Below is a small trained network, with its code and all its weights. Each question gives an input and a class and asks what happens when units are switched off, that is, made to give their printed mean instead of their output.

import numpy as np


def w(rows, s, z=0):
    codes = np.array(rows[::2]) - 128.0
    scale = np.full(codes.shape[1], s)
    scale[-1] = z or s
    return codes * scale


def norm(h):
    return h / np.sqrt((h * h).mean(-1, keepdims=True) + 1e-5)


def f(y):
    return np.maximum(y, 0)


def log_softmax(a):
    a = a - a.max(-1, keepdims=True)
    return a - np.log(np.exp(a).sum(-1, keepdims=True))


def net(x, mask):
    res = np.array(x, float).reshape(1, 2) / 4 @ E
    u = 0
    for l in range(2):
        y = f(norm(res) @ A[l][:, :-1].T + A[l][:, -1])
        res = res + np.where(mask[u : u + 12], y, B[l][:, -1]) @ B[l][:, :-1]
        u += 12
    return log_softmax(norm(res)[-1] @ U[:, :-1].T + U[:, -1])


A, B = {}, {}
E = w([
[128,122,11,134,98,133],'x0',
[36,110,116,54,112,252],'x1',
],0.0014)
A[0] = w([
[66,139,201,138,203,113,231],'L0N0',
[124,103,144,106,74,96,84],'L0N1',
[74,83,96,52,56,159,221],'L0N2',
[191,113,76,209,197,110,96],'L0N3',
[95,136,145,69,125,163,138],'L0N4',
[113,88,156,130,69,176,132],'L0N5',
[138,100,119,72,130,90,68],'L0N6',
[120,186,113,130,157,178,1],'L0N7',
[154,183,143,180,120,81,158],'L0N8',
[121,79,142,127,85,74,132],'L0N9',
[92,84,3,101,79,99,241],'L0N10',
[93,150,178,139,202,137,158],'L0N11',
],0.002,0.00098)
B[0] = w([
[49,115,33,170,160,81,208],'L0N0',
[121,105,96,53,190,93,128],'L0N1',
[218,240,124,159,119,20,244],'L0N2',
[130,221,133,74,71,163,192],'L0N3',
[209,196,129,152,89,27,189],'L0N4',
[190,196,167,146,71,58,172],'L0N5',
[74,91,165,129,98,90,128],'L0N6',
[149,138,127,137,152,180,131],'L0N7',
[134,244,129,77,36,189,196],'L0N8',
[70,200,110,62,115,48,150],'L0N9',
[70,107,186,149,252,114,251],'L0N10',
[130,188,41,169,248,149,176],'L0N11',
],0.0013,0.0021)
A[1] = w([
[104,56,252,117,163,130,8],'L1N0',
[142,75,137,93,74,215,59],'L1N1',
[191,114,148,174,91,93,163],'L1N2',
[121,49,20,140,93,131,3],'L1N3',
[143,162,70,180,22,118,161],'L1N4',
[68,181,108,173,179,66,162],'L1N5',
[139,217,134,120,95,129,76],'L1N6',
[150,81,147,165,132,156,73],'L1N7',
[30,127,193,78,139,214,194],'L1N8',
[154,86,232,154,130,142,112],'L1N9',
[30,123,98,39,32,218,104],'L1N10',
[138,156,221,103,112,113,131],'L1N11',
],0.0027,0.00077)
B[1] = w([
[30,166,9,184,215,121,166],'L1N0',
[196,148,161,149,117,62,149],'L1N1',
[123,54,105,112,80,185,188],'L1N2',
[24,174,131,220,251,112,169],'L1N3',
[85,121,191,139,187,129,214],'L1N4',
[125,112,163,89,79,173,254],'L1N5',
[124,97,111,115,143,155,197],'L1N6',
[143,106,161,154,119,150,128],'L1N7',
[194,105,129,167,91,75,240],'L1N8',
[90,111,32,147,120,157,163],'L1N9',
[223,104,180,138,79,70,244],'L1N10',
[94,125,53,119,158,142,197],'L1N11',
],0.0027,0.0023)
U = w([
[229,129,146,153,63,47,171],'0',
[9,165,57,189,236,99,153],'1',
[70,142,180,2,106,232,134],'2',
[132,26,112,89,178,169,3],'3',
],0.009,0.0069)

Each question gives the input, the list of numbers given to net, and the class t.
The units are the neurons (one row each of A and B). Each row of codes is followed by its name. A weight is (code - 128) times the scale printed after its matrix; where a second scale follows, it is the last column's (A, B and U).
mask holds one flag per neuron, layer by layer. A switched-off neuron (its flag False) gives its mean, the last column of its row in B, instead of its output. The means were averaged over made-up inputs and are rounded, as every weight is.
A unit's drop is (log p(t) with every unit on - log p(t) with that unit switched off) / (log p(t) with every unit on - log p(t) with every unit switched off).
The circuit of an input: a set's keep is (log p(t) with only the set's units on - log p(t) with every unit switched off) / (log p(t) with every unit on - log p(t) with every unit switched off). Starting from the 12 units with the biggest drops (on a tie, the unit counted first), units are removed one at a time, each time the one whose removal leaves the highest keep (on an exact tie, the one counted first), for as long as the keep stays at least 0.8.
units of the circuit, in order: the units of the circuit, biggest drop first
unit that matters most: the unit with the biggest drop
top k neurons: the k neurons with the biggest drops, biggest first
top k neurons in layer l: the k neurons of layer l with the biggest drops, biggest first
drop of u: that unit's drop, to one decimal
input [-6,7], class 0: units of the circuit, in order : L1N8, L1N10
input [-2,0], class 2: unit that matters most : L1N5
input [-5,4], class 1: top 4 neurons : L1N0, L0N8, L0N3, L1N11
input [-1,1], class 2: top 3 neurons : L1N5, L1N8, L1N10
input [3,2], class 2: top 2 neurons in layer 0 : L0N2, L0N10
input [-3,-1], class 2: top 4 neurons : L1N5, L0N10, L0N0, L0N11
input [2,2], class 2: top 2 neurons : L0N2, L1N5
input [7,-6], class 1: top 4 neurons in layer 1 : L1N10, L1N8, L1N4, L1N3
input [-4,3], class 1: top 2 neurons in layer 0 : L0N8, L0N3
input [4,4], class 0: top 2 neurons : L1N10, L0N0
input [8,-5], class 1: top 2 neurons : L1N10, L1N3
input [-8,7], class 1: top 4 neurons in layer 1 : L1N0, L1N11, L1N5, L1N9
input [-7,7], class 0: top 3 neurons : L1N8, L1N10, L0N10
input [3,-1], class 2: top 2 neurons in layer 0 : L0N10, L0N0
input [5,7], class 0: top neuron in layer 1 : L1N10
input [3,-2], class 2: top 3 neurons in layer 0 : L0N10, L0N0, L0N3
input [6,7], class 0: drop of L1N10 : 1.1
